A = [138 109 124 116 127 136 124 133 127 154]
The 2nd entry from the left? 109
The last entry -> 154
The entry just right of the smallest entry -> 124

[[103 117 151 158 146]
 [150 102 143 116 155]
 [125 131 140 110 113]]
Rows and columns are numbered from 1.
What is the entry in row 1 and column 2?
A: 117
The entry in the top-right corner is 146
The entry directly above 131 is 102
What is the entry in row 1 and column 3?
A: 151
The entry in row 1 and column 1 -> 103
The bottom-right entry: 113

Questions about the matrix below.
1) Which number is the entry just right of the largest entry?
2) Which number is the entry just left of the largest entry?
3) Which number is the entry just right of 133?
[[122, 127, 125, 143, 127, 127, 130, 120, 130, 138, 124, 121], [120, 121, 125, 129, 117, 118, 119, 122, 129, 118, 124, 136], [127, 121, 124, 129, 116, 127, 135, 128, 129, 140, 125, 117], [123, 128, 125, 144, 128, 131, 132, 125, 130, 135, 125, 119], [132, 130, 126, 131, 132, 132, 127, 126, 131, 128, 125, 135], [122, 127, 125, 139, 124, 126, 130, 123, 130, 133, 124, 122], [130, 140, 129, 141, 132, 150, 141, 140, 130, 132, 131, 114], [126, 123, 123, 129, 116, 121, 129, 126, 130, 147, 125, 121], [130, 131, 126, 131, 132, 135, 129, 126, 131, 127, 124, 134], [127, 129, 125, 113, 120, 134, 130, 132, 134, 114, 124, 122]]
1) 141
2) 132
3) 124
